What each symbol does to the items:
i: HZ->NC, QL->JH, MF->LT, NM->FC, PQ->LS, FZ->ZH, LM->ZC, NR->HL, JT->ZL, NB->TP, CJ->MR, HS->RR, DT->JZ, QZ->HF, TJ->PH, MZ->RT, QF->QN, FC->LH, GM->QL, CR->HZ, LT->FM, MJ->MZ, BD->JC, ZM->SR, SB->DJ, SL->HQ, TN->CL, HD->BD, BG->ZT, LH->SL, QS->FZ, HG->PP, QN->RH, CD->ZB, ZF->CC, MQ->QT, CC->ZJ, LF->TT, SR->CJ, ZC->BG, GL->LC, HL->FJ, LP->DT, JZ->MQ, MR->GN, PZ->QH, LS->CD, HF->QS, RZ->DN, PN->QD, LC->HG, TT->LB, PP->NJ, DL->PQ, NC->RZ, QT->LP, TP->QF, SQ->HD, FJ->TN, DN->CR, LB->PN, CL->NR, RR->JT, LG->PZ, CZ->MF, ZB->DL, CT->LM, PH->LG, ZL->GD, ZH->QZ, DJ->GM, ZJ->CG, DH->ZF, GD->HS, JC->JJ, QD->LF, RH->NB, QH->TJ, BZ->CZ, JP->MJ, NJ->GL, GN->ZM, JH->SB, ZT->CT, JJ->SQ, FM->BZ, CG->DH, RT->CN, HQ->NM, CN->JP
a: HZ->HL, QL->PP, MF->BG, NM->DH, PQ->SB, FZ->BZ, LM->RH, NR->ZH, JT->MJ, NB->CR, CJ->RR, HS->CN, DT->DL, QZ->MF, TJ->BD, MZ->HQ, QF->NC, FC->ZF, GM->HG, CR->NR, LT->ZT, MJ->SL, BD->LP, ZM->GD, SB->GL, SL->ZJ, TN->QS, HD->QT, BG->TP, LH->CC, QS->FM, HG->QH, QN->RZ, CD->GM, ZF->QD, MQ->LS, CC->LF, LF->CJ, SR->HS, ZC->NB, GL->LG, HL->QZ, LP->ZB, JZ->PQ, MR->JT, PZ->SQ, LS->DJ, HF->LT, RZ->TN, PN->ZM, LC->PZ, TT->MR, PP->TJ, DL->JH, NC->FJ, QT->CD, TP->HZ, SQ->MQ, FJ->HF, DN->CL, LB->GN, CL->FZ, RR->JP, LG->JJ, CZ->ZC, ZB->QL, CT->QN, PH->JC, ZL->MZ, ZH->CZ, DJ->LC, ZJ->TT, DH->PN, GD->RT, JC->DT, QD->SR, RH->DN, QH->HD, BZ->LM, JP->LH, NJ->PH, GN->ZL, JH->NJ, ZT->QF, JJ->JZ, FM->CT, CG->LB, RT->NM, HQ->CG, CN->FC
e: HZ->TP, QL->ZB, MF->QZ, NM->RT, PQ->JZ, FZ->CL, LM->BZ, NR->CR, JT->MR, NB->ZC, CJ->LF, HS->SR, DT->JC, QZ->HL, TJ->PP, MZ->ZL, QF->ZT, FC->CN, GM->CD, CR->NB, LT->HF, MJ->JT, BD->TJ, ZM->PN, SB->PQ, SL->MJ, TN->RZ, HD->QH, BG->MF, LH->JP, QS->TN, HG->GM, QN->CT, CD->QT, ZF->FC, MQ->SQ, CC->LH, LF->CC, SR->QD, ZC->CZ, GL->SB, HL->HZ, LP->BD, JZ->JJ, MR->TT, PZ->LC, LS->MQ, HF->FJ, RZ->QN, PN->DH, LC->DJ, TT->ZJ, PP->QL, DL->DT, NC->QF, QT->HD, TP->BG, SQ->PZ, FJ->NC, DN->RH, LB->CG, CL->DN, RR->CJ, LG->GL, CZ->ZH, ZB->LP, CT->FM, PH->NJ, ZL->GN, ZH->NR, DJ->LS, ZJ->SL, DH->NM, GD->ZM, JC->PH, QD->ZF, RH->LM, QH->HG, BZ->FZ, JP->RR, NJ->JH, GN->LB, JH->DL, ZT->LT, JJ->LG, FM->QS, CG->HQ, RT->GD, HQ->MZ, CN->HS
h: HZ->CR, QL->GM, MF->CZ, NM->HQ, PQ->DL, FZ->QS, LM->CT, NR->CL, JT->RR, NB->RH, CJ->SR, HS->GD, DT->LP, QZ->ZH, TJ->QH, MZ->MJ, QF->TP, FC->NM, GM->DJ, CR->DN, LT->MF, MJ->JP, BD->HD, ZM->GN, SB->JH, SL->LH, TN->FJ, HD->SQ, BG->ZC, LH->FC, QS->HF, HG->LC, QN->QF, CD->LS, ZF->DH, MQ->JZ, CC->ZF, LF->QD, SR->ZM, ZC->LM, GL->NJ, HL->NR, LP->QT, JZ->DT, MR->CJ, PZ->LG, LS->PQ, HF->QZ, RZ->NC, PN->LB, LC->GL, TT->LF, PP->HG, DL->ZB, NC->HZ, QT->MQ, TP->NB, SQ->JJ, FJ->HL, DN->RZ, LB->TT, CL->TN, RR->HS, LG->PH, CZ->BZ, ZB->CD, CT->ZT, PH->TJ, ZL->JT, ZH->FZ, DJ->SB, ZJ->CC, DH->CG, GD->ZL, JC->BD, QD->PN, RH->QN, QH->PZ, BZ->FM, JP->CN, NJ->PP, GN->MR, JH->QL, ZT->BG, JJ->JC, FM->LT, CG->ZJ, RT->MZ, HQ->SL, CN->RT
g: HZ->LH, QL->ZC, MF->CJ, NM->QH, PQ->LT, FZ->PN, LM->GD, NR->ZF, JT->SB, NB->CN, CJ->DL, HS->QL, DT->QZ, QZ->LF, TJ->CR, MZ->LC, QF->MJ, FC->TJ, GM->LM, CR->FC, LT->MR, MJ->GL, BD->NR, ZM->CD, SB->ZT, SL->LG, TN->CG, HD->CL, BG->RR, LH->PH, QS->LB, HG->RH, QN->MZ, CD->BZ, ZF->BD, MQ->QS, CC->JC, LF->DT, SR->ZB, ZC->HS, GL->QF, HL->CC, LP->ZH, JZ->HF, MR->PQ, PZ->RZ, LS->FM, HF->TT, RZ->HQ, PN->QT, LC->QN, TT->JZ, PP->NB, DL->MF, NC->SL, QT->FZ, TP->JP, SQ->TN, FJ->ZJ, DN->NM, LB->MQ, CL->DH, RR->JH, LG->NC, CZ->SR, ZB->CZ, CT->ZL, PH->HZ, ZL->DJ, ZH->QD, DJ->CT, ZJ->JJ, DH->HD, GD->GM, JC->HL, QD->LP, RH->RT, QH->DN, BZ->ZM, JP->NJ, NJ->TP, GN->LS, JH->BG, ZT->JT, JJ->FJ, FM->GN, CG->SQ, RT->HG, HQ->PZ, CN->PP
t: HZ->PH, QL->HS, MF->DL, NM->DN, PQ->MR, FZ->QT, LM->GM, NR->BD, JT->ZT, NB->PP, CJ->MF, HS->ZC, DT->LF, QZ->DT, TJ->FC, MZ->QN, QF->GL, FC->CR, GM->GD, CR->TJ, LT->PQ, MJ->QF, BD->ZF, ZM->BZ, SB->JT, SL->NC, TN->SQ, HD->DH, BG->JH, LH->HZ, QS->MQ, HG->RT, QN->LC, CD->ZM, ZF->NR, MQ->LB, CC->HL, LF->QZ, SR->CZ, ZC->QL, GL->MJ, HL->JC, LP->QD, JZ->TT, MR->LT, PZ->HQ, LS->GN, HF->JZ, RZ->PZ, PN->FZ, LC->MZ, TT->HF, PP->CN, DL->CJ, NC->LG, QT->PN, TP->NJ, SQ->CG, FJ->JJ, DN->QH, LB->QS, CL->HD, RR->BG, LG->SL, CZ->ZB, ZB->SR, CT->DJ, PH->LH, ZL->CT, ZH->LP, DJ->ZL, ZJ->FJ, DH->CL, GD->LM, JC->CC, QD->ZH, RH->HG, QH->NM, BZ->CD, JP->TP, NJ->JP, GN->FM, JH->RR, ZT->SB, JJ->ZJ, FM->LS, CG->TN, RT->RH, HQ->RZ, CN->NB

In the rows, 422 stands for zero.

The rows follow the links: the fewer symbols apart two items are, the more alike their rows tend to be.

Each row is also shifted at random along 7 hidden directions that mean nothing.

Some items, each with a row of numbers:
TP -> (420, 480, 453, 490, 393, 484, 367, 320, 319, 435, 501, 407, 457, 544, 470, 441, 485, 378, 447, 427, 506, 494, 408, 395, 474, 419, 466, 431, 497, 363, 419, 537, 409, 458, 369, 431, 440, 488, 458, 391, 314, 454, 558, 443, 374, 398, 558, 436, 484, 480, 405, 468, 356, 421, 419, 338)
SR -> (315, 330, 403, 420, 332, 377, 358, 422, 381, 517, 472, 439, 468, 453, 401, 417, 469, 457, 407, 398, 354, 394, 408, 483, 417, 396, 450, 471, 391, 433, 473, 414, 384, 393, 491, 377, 420, 250, 427, 455, 433, 411, 459, 426, 487, 511, 341, 399, 414, 371, 449, 416, 329, 443, 483, 337)
RZ -> (500, 393, 388, 328, 506, 366, 378, 458, 386, 397, 562, 428, 523, 382, 522, 364, 351, 430, 391, 297, 488, 394, 495, 414, 435, 297, 393, 408, 429, 395, 265, 507, 207, 378, 440, 515, 494, 315, 584, 434, 442, 316, 394, 453, 313, 335, 478, 461, 340, 488, 396, 505, 135, 447, 433, 356)
FZ -> (241, 566, 426, 423, 411, 396, 465, 399, 311, 341, 431, 265, 468, 371, 505, 584, 449, 340, 453, 535, 538, 380, 335, 387, 431, 408, 454, 366, 377, 251, 519, 504, 447, 436, 463, 412, 422, 613, 448, 330, 412, 388, 497, 509, 345, 467, 515, 667, 524, 480, 395, 498, 574, 528, 428, 422)
LC -> (56, 527, 435, 424, 478, 475, 466, 394, 475, 391, 292, 434, 388, 430, 384, 473, 378, 403, 458, 464, 384, 420, 425, 440, 376, 577, 380, 456, 373, 451, 458, 403, 523, 440, 331, 439, 401, 506, 450, 389, 447, 421, 401, 415, 390, 376, 462, 455, 478, 470, 509, 395, 578, 457, 331, 528)
BG -> (508, 252, 373, 417, 457, 381, 409, 425, 434, 451, 402, 448, 469, 531, 354, 300, 443, 491, 421, 396, 389, 468, 407, 416, 463, 410, 401, 426, 452, 533, 405, 452, 463, 439, 372, 369, 462, 393, 388, 513, 370, 482, 464, 441, 358, 423, 360, 274, 399, 409, 384, 457, 351, 353, 450, 434)
FM -> (312, 418, 389, 375, 463, 335, 439, 409, 414, 347, 454, 442, 455, 382, 354, 390, 357, 485, 370, 429, 451, 409, 375, 433, 473, 289, 313, 375, 432, 441, 369, 460, 389, 384, 372, 479, 520, 406, 428, 434, 435, 433, 407, 439, 339, 447, 355, 386, 395, 354, 399, 462, 368, 420, 456, 521)
RH -> (172, 464, 342, 361, 493, 488, 343, 532, 398, 645, 309, 495, 487, 443, 377, 335, 380, 432, 419, 435, 387, 426, 424, 488, 478, 538, 494, 456, 323, 502, 520, 476, 435, 322, 388, 403, 526, 306, 606, 534, 373, 423, 401, 478, 418, 398, 410, 354, 376, 510, 499, 479, 492, 496, 513, 420)
CC -> (445, 219, 366, 461, 426, 460, 478, 485, 437, 396, 361, 381, 341, 428, 450, 364, 461, 443, 436, 391, 451, 396, 480, 364, 382, 531, 467, 439, 455, 379, 369, 376, 420, 532, 442, 409, 385, 425, 415, 364, 576, 447, 462, 465, 442, 415, 460, 475, 408, 467, 390, 405, 416, 369, 399, 334)
LS -> (476, 407, 407, 434, 416, 358, 303, 386, 410, 422, 422, 346, 474, 424, 501, 472, 381, 425, 501, 338, 413, 442, 393, 429, 324, 468, 396, 397, 352, 392, 556, 355, 385, 420, 420, 447, 335, 480, 360, 285, 496, 400, 340, 410, 465, 486, 385, 445, 502, 327, 570, 320, 382, 462, 522, 361)
ZM -> (425, 428, 417, 371, 463, 344, 457, 490, 389, 466, 342, 424, 355, 406, 313, 401, 408, 528, 525, 478, 442, 339, 482, 499, 403, 407, 450, 482, 423, 454, 504, 338, 461, 377, 493, 385, 461, 344, 465, 589, 340, 358, 309, 446, 546, 489, 247, 322, 355, 351, 380, 444, 502, 411, 446, 533)
JP -> (399, 217, 367, 453, 350, 500, 417, 357, 450, 437, 443, 419, 389, 569, 526, 352, 480, 406, 392, 332, 369, 457, 417, 356, 411, 504, 465, 483, 415, 452, 385, 458, 406, 515, 330, 405, 383, 441, 402, 303, 541, 466, 487, 388, 419, 434, 547, 406, 427, 460, 469, 408, 328, 400, 448, 243)
HQ -> (305, 355, 379, 339, 417, 420, 337, 458, 431, 402, 560, 506, 507, 347, 513, 321, 316, 382, 407, 239, 469, 375, 586, 455, 368, 355, 372, 472, 387, 405, 275, 404, 228, 408, 482, 532, 456, 240, 549, 411, 525, 334, 337, 405, 440, 318, 468, 376, 338, 413, 431, 466, 130, 491, 417, 288)
QN -> (655, 389, 379, 360, 522, 395, 323, 411, 437, 583, 413, 424, 515, 506, 513, 304, 359, 411, 406, 227, 395, 460, 382, 402, 420, 411, 400, 472, 407, 517, 435, 514, 284, 381, 309, 463, 515, 238, 590, 376, 460, 411, 400, 447, 286, 400, 515, 350, 400, 509, 502, 470, 168, 527, 533, 299)
JT -> (694, 548, 421, 357, 559, 264, 560, 499, 450, 364, 313, 276, 357, 470, 379, 302, 349, 494, 615, 393, 467, 373, 470, 348, 424, 364, 416, 504, 544, 479, 511, 424, 439, 478, 396, 427, 439, 306, 564, 576, 289, 467, 322, 463, 412, 430, 421, 339, 300, 435, 341, 439, 413, 370, 371, 557)
JZ -> (317, 473, 446, 466, 428, 412, 453, 421, 526, 415, 496, 505, 410, 321, 417, 369, 420, 445, 271, 369, 373, 468, 365, 415, 465, 303, 346, 366, 429, 481, 290, 409, 368, 412, 379, 466, 421, 424, 321, 467, 521, 454, 403, 293, 298, 459, 389, 411, 410, 386, 400, 370, 404, 354, 397, 459)
GD -> (418, 235, 364, 415, 401, 423, 376, 382, 427, 486, 336, 414, 393, 525, 398, 420, 430, 466, 443, 386, 380, 366, 440, 472, 366, 494, 443, 464, 313, 513, 501, 365, 426, 447, 393, 396, 405, 348, 384, 347, 460, 360, 392, 403, 494, 497, 332, 273, 389, 378, 510, 418, 376, 492, 500, 402)
HD -> (439, 450, 470, 439, 424, 478, 459, 443, 438, 271, 365, 406, 404, 312, 380, 539, 441, 415, 455, 517, 424, 390, 489, 473, 332, 432, 436, 366, 380, 335, 394, 346, 508, 375, 526, 416, 365, 557, 348, 440, 450, 330, 389, 416, 455, 370, 341, 486, 458, 390, 365, 318, 511, 457, 293, 548)
LM -> (324, 208, 351, 414, 409, 443, 349, 405, 398, 570, 322, 447, 448, 523, 436, 404, 410, 432, 386, 340, 384, 434, 351, 429, 417, 519, 430, 398, 335, 503, 520, 465, 376, 430, 355, 395, 458, 455, 375, 287, 503, 397, 460, 453, 404, 438, 379, 318, 450, 411, 582, 454, 364, 519, 511, 300)
QS -> (744, 591, 467, 393, 496, 307, 547, 406, 409, 243, 345, 356, 362, 382, 337, 505, 391, 479, 390, 498, 523, 441, 303, 386, 522, 323, 359, 351, 453, 416, 366, 568, 435, 458, 341, 447, 488, 566, 336, 475, 358, 418, 451, 457, 375, 438, 378, 445, 445, 412, 281, 477, 519, 421, 298, 605)
MF -> (516, 225, 375, 451, 463, 321, 377, 413, 328, 401, 360, 250, 417, 488, 427, 438, 440, 483, 565, 418, 482, 440, 429, 323, 353, 480, 477, 412, 445, 398, 527, 353, 500, 459, 460, 375, 383, 524, 400, 346, 507, 412, 417, 556, 440, 457, 402, 445, 450, 385, 426, 425, 445, 373, 459, 428)
LG -> (621, 341, 418, 460, 529, 430, 432, 451, 561, 426, 251, 416, 354, 454, 367, 360, 408, 509, 365, 380, 345, 438, 436, 379, 387, 564, 372, 423, 451, 552, 373, 371, 512, 441, 327, 413, 412, 459, 364, 470, 557, 514, 409, 366, 379, 352, 430, 343, 388, 448, 443, 366, 502, 395, 349, 572)
QL -> (514, 306, 405, 415, 389, 372, 416, 307, 500, 322, 451, 361, 426, 530, 521, 396, 468, 435, 438, 450, 386, 432, 423, 389, 377, 310, 421, 422, 414, 406, 300, 417, 329, 483, 399, 415, 359, 488, 326, 367, 391, 377, 484, 376, 328, 423, 390, 331, 440, 387, 248, 369, 234, 424, 394, 325)
ZT -> (154, 318, 403, 447, 501, 380, 519, 380, 423, 287, 303, 399, 395, 405, 261, 392, 351, 475, 474, 409, 492, 423, 507, 379, 439, 433, 350, 385, 481, 525, 364, 384, 564, 467, 415, 414, 486, 522, 321, 472, 394, 432, 416, 513, 401, 367, 309, 347, 369, 397, 339, 437, 548, 340, 287, 625)
LP -> (616, 370, 446, 352, 444, 351, 487, 435, 550, 338, 526, 424, 443, 398, 485, 340, 458, 474, 344, 465, 357, 364, 458, 419, 424, 176, 377, 363, 418, 423, 204, 393, 271, 395, 493, 467, 368, 372, 392, 542, 461, 340, 437, 319, 338, 412, 345, 352, 341, 378, 214, 401, 211, 359, 402, 351)
HZ -> (270, 341, 408, 425, 507, 482, 445, 491, 404, 443, 319, 416, 376, 457, 334, 415, 474, 404, 424, 459, 407, 470, 426, 362, 480, 589, 468, 417, 480, 482, 440, 426, 539, 431, 401, 371, 475, 463, 452, 466, 486, 507, 446, 539, 391, 338, 530, 437, 429, 516, 432, 460, 555, 367, 362, 465)

From each start, follow one symbol. Which item do you reach?
Answer with the item's name.
start (246, 459, 469, 393, 442, 493, 427, 356, 459, 440, 378, 389, 418, 548, 512, 451, 424, 358, 427, 453, 391, 422, 394, 434, 377, 507, 430, 472, 318, 414, 407, 433, 358, 459, 336, 430, 364, 473, 458, 367, 459, 417, 458, 373, 354, 379, 514, 443, 478, 499, 435, 349, 416, 518, 397, 361)
h LC
start (345, 481, 475, 428, 471, 389, 469, 387, 525, 403, 298, 402, 366, 418, 382, 480, 462, 442, 393, 530, 403, 401, 342, 481, 409, 424, 386, 384, 357, 454, 448, 422, 479, 399, 364, 437, 382, 509, 282, 500, 394, 379, 409, 364, 377, 469, 283, 371, 433, 374, 408, 368, 591, 450, 374, 543)
t ZM
start (301, 571, 403, 415, 353, 404, 396, 500, 444, 572, 454, 574, 430, 295, 340, 416, 381, 447, 287, 426, 373, 428, 369, 543, 511, 394, 370, 452, 385, 483, 476, 498, 486, 345, 425, 420, 525, 292, 442, 491, 424, 441, 338, 372, 481, 515, 336, 407, 397, 404, 569, 461, 562, 418, 565, 489)
g MQ
start (419, 423, 464, 433, 443, 399, 418, 457, 467, 460, 415, 410, 415, 383, 412, 382, 442, 479, 360, 444, 335, 450, 440, 376, 416, 456, 466, 362, 478, 406, 423, 338, 517, 380, 453, 394, 381, 443, 365, 445, 486, 464, 402, 357, 428, 477, 385, 431, 433, 376, 430, 345, 480, 362, 435, 472)
g QZ
start (276, 222, 383, 441, 373, 439, 380, 363, 454, 405, 411, 476, 364, 411, 389, 410, 370, 424, 381, 252, 400, 394, 459, 505, 396, 449, 339, 491, 351, 510, 403, 360, 405, 428, 372, 459, 417, 347, 326, 296, 518, 371, 358, 390, 513, 453, 336, 241, 434, 327, 569, 384, 311, 425, 518, 415)
g DJ
start (445, 445, 415, 436, 371, 370, 477, 487, 442, 431, 569, 418, 394, 359, 430, 376, 448, 422, 365, 421, 447, 393, 406, 405, 448, 290, 440, 451, 495, 387, 350, 411, 345, 442, 526, 414, 442, 315, 459, 499, 451, 422, 417, 412, 475, 454, 427, 450, 333, 405, 330, 439, 315, 341, 453, 306)
h QD
start (305, 568, 438, 373, 470, 382, 427, 442, 345, 434, 398, 308, 499, 475, 513, 444, 393, 425, 489, 354, 460, 430, 301, 386, 427, 489, 425, 458, 399, 373, 577, 539, 389, 430, 311, 450, 450, 439, 558, 346, 394, 437, 452, 488, 322, 480, 550, 499, 463, 494, 500, 449, 399, 538, 507, 392)
g ZL
start (288, 366, 407, 368, 389, 480, 444, 467, 429, 475, 393, 523, 379, 394, 428, 413, 422, 421, 347, 410, 412, 351, 475, 478, 417, 442, 425, 491, 335, 430, 320, 451, 379, 394, 422, 436, 437, 349, 487, 410, 487, 315, 438, 441, 453, 346, 461, 430, 358, 468, 421, 423, 360, 491, 423, 378)
e RT
start (448, 559, 443, 416, 397, 329, 493, 453, 378, 389, 493, 339, 373, 427, 507, 429, 442, 438, 523, 447, 483, 391, 392, 324, 402, 320, 485, 494, 511, 323, 523, 472, 433, 481, 482, 397, 413, 358, 483, 461, 321, 454, 434, 450, 488, 531, 454, 498, 432, 418, 365, 454, 413, 425, 450, 384)
g DL
start (285, 543, 454, 438, 420, 434, 584, 362, 407, 362, 393, 354, 335, 510, 494, 427, 420, 380, 437, 415, 444, 412, 393, 330, 469, 408, 358, 509, 480, 394, 409, 536, 442, 502, 321, 471, 448, 456, 452, 406, 385, 473, 453, 445, 349, 407, 573, 441, 412, 537, 371, 397, 460, 413, 330, 445)
e JT
start (326, 555, 456, 468, 312, 512, 355, 323, 414, 446, 643, 457, 505, 483, 597, 448, 459, 330, 460, 378, 433, 504, 421, 385, 422, 308, 429, 436, 447, 337, 388, 425, 298, 403, 464, 433, 384, 390, 524, 364, 323, 444, 451, 334, 392, 379, 602, 476, 476, 455, 421, 390, 258, 400, 494, 256)
i GL
start (185, 535, 439, 443, 461, 495, 411, 488, 462, 465, 405, 446, 459, 396, 406, 409, 485, 383, 392, 477, 352, 455, 397, 413, 445, 465, 455, 394, 500, 417, 411, 380, 492, 426, 428, 368, 409, 463, 476, 495, 377, 508, 432, 418, 426, 340, 511, 493, 417, 486, 389, 392, 529, 378, 335, 472)
g HZ
start (443, 219, 360, 447, 488, 382, 408, 443, 435, 390, 354, 396, 403, 381, 264, 366, 376, 515, 422, 334, 439, 436, 478, 419, 445, 404, 384, 400, 470, 485, 426, 364, 508, 430, 416, 435, 486, 468, 298, 464, 474, 431, 365, 477, 430, 431, 288, 285, 397, 350, 442, 465, 463, 329, 414, 550)
h MF
